Below is a small trained network, with its code and all its weights. Each question gives an input and a target symbol and asks what happens when units are switched off, that is, made to give their printed mean instead of their output.

import numpy as np


def w(rows, s, z=0):
    codes = np.array(rows[::2]) - 128.0
    scale = np.full(codes.shape[1], s)
    scale[-1] = z or s
    return codes * scale


def norm(h):
    return h / np.sqrt((h * h).mean(-1, keepdims=True) + 1e-5)


def f(y):
    return y / 2 * (1 + np.tanh(0.7978845608 * (y + 0.044715 * y**3)))


def softmax(a):
    e = np.exp(a - a.max(-1, keepdims=True))
    return e / e.sum(-1, keepdims=True)


def log_softmax(a):
    a = a - a.max(-1, keepdims=True)
    return a - np.log(np.exp(a).sum(-1, keepdims=True))


def net(x, mask):
    ids = ['ΘΠΩαβγδεζηλμστφψ'.index(c) for c in x.split()]
    T = len(ids)
    res = E[ids] + P[:T]
    u = 0
    for l in range(2):
        r = norm(res)
        for j in range(2):
            rows = slice(3 * j, 3 * j + 3)
            q, k, v = (r @ M[l][rows].T for M in (Q, K, V))
            z = softmax(np.where(np.tri(T) > 0, q @ k.T / 3**0.5, -1e9)) @ v
            o = O[l][rows]
            res = res + np.where(mask[u + j], z, o[:, -1]) @ o[:, :-1]
        u += 2
        y = f(norm(res) @ A[l][:, :-1].T + A[l][:, -1])
        res = res + np.where(mask[u : u + 8], y, B[l][:, -1]) @ B[l][:, :-1]
        u += 8
    return log_softmax(norm(res)[-1] @ U[:, :-1].T + U[:, -1])


Q, K, V, O, A, B = {}, {}, {}, {}, {}, {}
E = w([
[154,46,104],'Θ',
[19,107,108],'Π',
[177,98,201],'Ω',
[117,98,13],'α',
[126,101,45],'β',
[144,43,69],'γ',
[128,236,101],'δ',
[122,79,16],'ε',
[105,163,5],'ζ',
[175,94,188],'η',
[123,85,27],'λ',
[176,82,188],'μ',
[161,206,196],'σ',
[178,100,195],'τ',
[130,81,35],'φ',
[173,93,185],'ψ',
],0.0027)
P = w([
[94,121,151],'0',
[146,123,124],'1',
[222,140,90],'2',
[118,122,128],'3',
[24,105,175],'4',
[123,118,131],'5',
[255,168,61],'6',
[125,115,132],'7',
],0.0077)
Q[0] = w([
[244,143,95],'L0H0',
[111,77,147],'L0H0',
[209,125,101],'L0H0',
[196,108,163],'L0H1',
[5,104,180],'L0H1',
[108,113,150],'L0H1',
],0.012)
K[0] = w([
[6,116,170],'L0H0',
[146,156,131],'L0H0',
[68,131,161],'L0H0',
[82,129,104],'L0H1',
[236,141,74],'L0H1',
[144,135,107],'L0H1',
],0.016)
V[0] = w([
[173,132,236],'L0H0',
[151,9,120],'L0H0',
[128,1,141],'L0H0',
[89,185,70],'L0H1',
[63,83,213],'L0H1',
[165,141,210],'L0H1',
],0.0099)
O[0] = w([
[63,133,32,146],'L0H0',
[81,254,173,96],'L0H0',
[64,195,180,136],'L0H0',
[198,66,138,137],'L0H1',
[65,84,155,253],'L0H1',
[65,137,60,136],'L0H1',
],0.0093,0.0029)
A[0] = w([
[127,222,130,66],'L0N0',
[151,109,65,201],'L0N1',
[137,94,154,3],'L0N2',
[140,78,188,31],'L0N3',
[255,61,153,84],'L0N4',
[49,61,123,189],'L0N5',
[81,155,225,177],'L0N6',
[139,135,107,92],'L0N7',
],0.0059,0.005)
B[0] = w([
[110,135,170,113],'L0N0',
[158,174,110,252],'L0N1',
[3,116,154,71],'L0N2',
[4,86,130,89],'L0N3',
[146,36,157,203],'L0N4',
[192,132,135,243],'L0N5',
[185,122,84,230],'L0N6',
[106,166,129,102],'L0N7',
],0.0066,0.0027)
Q[1] = w([
[49,96,191],'L1H0',
[160,92,152],'L1H0',
[169,177,2],'L1H0',
[154,194,159],'L1H1',
[196,162,73],'L1H1',
[207,144,148],'L1H1',
],0.0082)
K[1] = w([
[39,78,171],'L1H0',
[156,74,138],'L1H0',
[193,241,6],'L1H0',
[153,219,160],'L1H1',
[208,186,39],'L1H1',
[253,181,132],'L1H1',
],0.0056)
V[1] = w([
[74,90,59],'L1H0',
[197,10,115],'L1H0',
[81,124,112],'L1H0',
[162,81,71],'L1H1',
[164,4,81],'L1H1',
[205,67,226],'L1H1',
],0.004)
O[1] = w([
[153,152,206,126],'L1H0',
[38,173,169,254],'L1H0',
[155,108,162,86],'L1H0',
[122,173,185,211],'L1H1',
[92,203,193,236],'L1H1',
[2,158,37,200],'L1H1',
],0.0037,0.0009)
A[1] = w([
[95,34,49,181],'L1N0',
[78,83,205,222],'L1N1',
[168,113,124,91],'L1N2',
[2,140,105,1],'L1N3',
[106,124,155,67],'L1N4',
[47,187,92,35],'L1N5',
[37,238,98,132],'L1N6',
[133,145,213,197],'L1N7',
],0.0096,0.0066)
B[1] = w([
[122,200,100,255],'L1N0',
[172,171,101,190],'L1N1',
[128,103,142,134],'L1N2',
[246,48,154,128],'L1N3',
[213,87,133,101],'L1N4',
[170,22,130,133],'L1N5',
[67,42,149,199],'L1N6',
[134,204,115,209],'L1N7',
],0.012,0.0052)
U = w([
[108,96,133,135],'Θ',
[133,132,125,4],'Π',
[150,142,167,87],'Ω',
[62,151,183,199],'α',
[138,150,143,240],'β',
[88,155,5,63],'γ',
[105,93,137,191],'δ',
[72,176,180,78],'ε',
[111,95,122,137],'ζ',
[107,94,128,174],'η',
[107,90,118,208],'λ',
[209,90,194,197],'μ',
[208,71,45,101],'σ',
[127,153,155,54],'τ',
[133,151,149,130],'φ',
[139,169,179,110],'ψ',
],0.018,0.0045)

Each question gives the input, a string of symbols that net reads in full, and the target symbol t.
The units are the heads (3 rows each of Q, K, V and O) and the neurons (one row each of A and B). Each row of codes is followed by its name. A weight is (code - 128) times the scale printed after its matrix; where a second scale follows, it is the last column's (O, A, B and U).
mask holds one flag per unit, layer by layer, with each layer's heads first. A switched-off unit (its flag False) gives its mean, the last column of its rows in O or B, instead of its output. The means were averaged over made-up inputs and are rounded, as every weight is.
A unit's drop is (log p(t) with every unit on - log p(t) with that unit switched off) / (log p(t) with every unit on - log p(t) with every unit switched off).
The circuit of an input: a set's keep is (log p(t) with only the set's units on - log p(t) with every unit switched off) / (log p(t) with every unit on - log p(t) with every unit switched off). Starting from the 12 units with the biggest drops (on a tie, the unit counted first), units are removed one at a time, each time the one whose removal leaves the highest keep (on an exact tie, the one counted first), for as long as the keep stays at least 0.8.
circuit, biggest first: the units of the circuit, biggest drop first
k most important neurons: the k neurons with the biggest drops, biggest first
top k neurons in layer l: the k neurons of layer l with the biggest drops, biggest first
which heads matter: for each layer, one digit per head in row order, 1 if its drop is at least 0.15 and else 0, layers parted by /
drop when u is switched off: that unit's drop, to one decimal
input δ ζ σ Θ, target μ: which heads matter => 11 / 00
input σ Θ δ, target γ: circuit, biggest first => (L0H1)
input ε σ λ δ ζ δ λ, target μ: circuit, biggest first => (L0H0; L0H1)
input Ω σ σ δ ε Θ, target σ: top 2 neurons in layer 0 => (L0N5; L0N1)
input δ Θ σ δ, target α: top 2 neurons in layer 1 => (L1N6; L1N0)
input ζ δ σ, target μ: which heads matter => 00 / 00
input ζ δ σ δ σ ζ, target σ: which heads matter => 11 / 00
input Θ δ Ω, target α: which heads matter => 10 / 00
input γ Θ δ η, target α: top 2 neurons in layer 1 => (L1N6; L1N1)
input σ δ ζ δ Θ, target μ: which heads matter => 01 / 00
input ζ ε γ, target μ: which heads matter => 00 / 00
input Θ σ Θ, target α: which heads matter => 10 / 00
input σ σ σ σ γ, target γ: which heads matter => 11 / 00
input δ σ β σ σ τ, target γ: most important neuron => (L1N7)
input σ γ Θ σ, target α: circuit, biggest first => (L0H0; L1N6)
input σ δ ζ ψ δ, target μ: 2 most important neurons => (L1N0; L0N4)
input ε ε ζ γ σ δ σ, target γ: circuit, biggest first => (L0H0; L0H1)
input ε σ σ σ σ σ, target γ: top 2 neurons in layer 1 => (L1N7; L1N1)
input σ Θ δ μ, target α: 2 most important neurons => (L1N6; L1N0)
input σ δ γ, target γ: most important neuron => (L1N0)
input μ μ σ σ δ, target γ: which heads matter => 10 / 00
input ε σ σ ζ σ β ψ, target γ: top 2 neurons in layer 1 => (L1N7; L1N1)
input ε γ α β ζ γ μ, target μ: drop when L0H1 is switched off => 0.2
input Θ σ γ, target α: drop when L0H0 is switched off => 0.7
input Θ ε ζ, target α: drop when L0H0 is switched off => 0.2
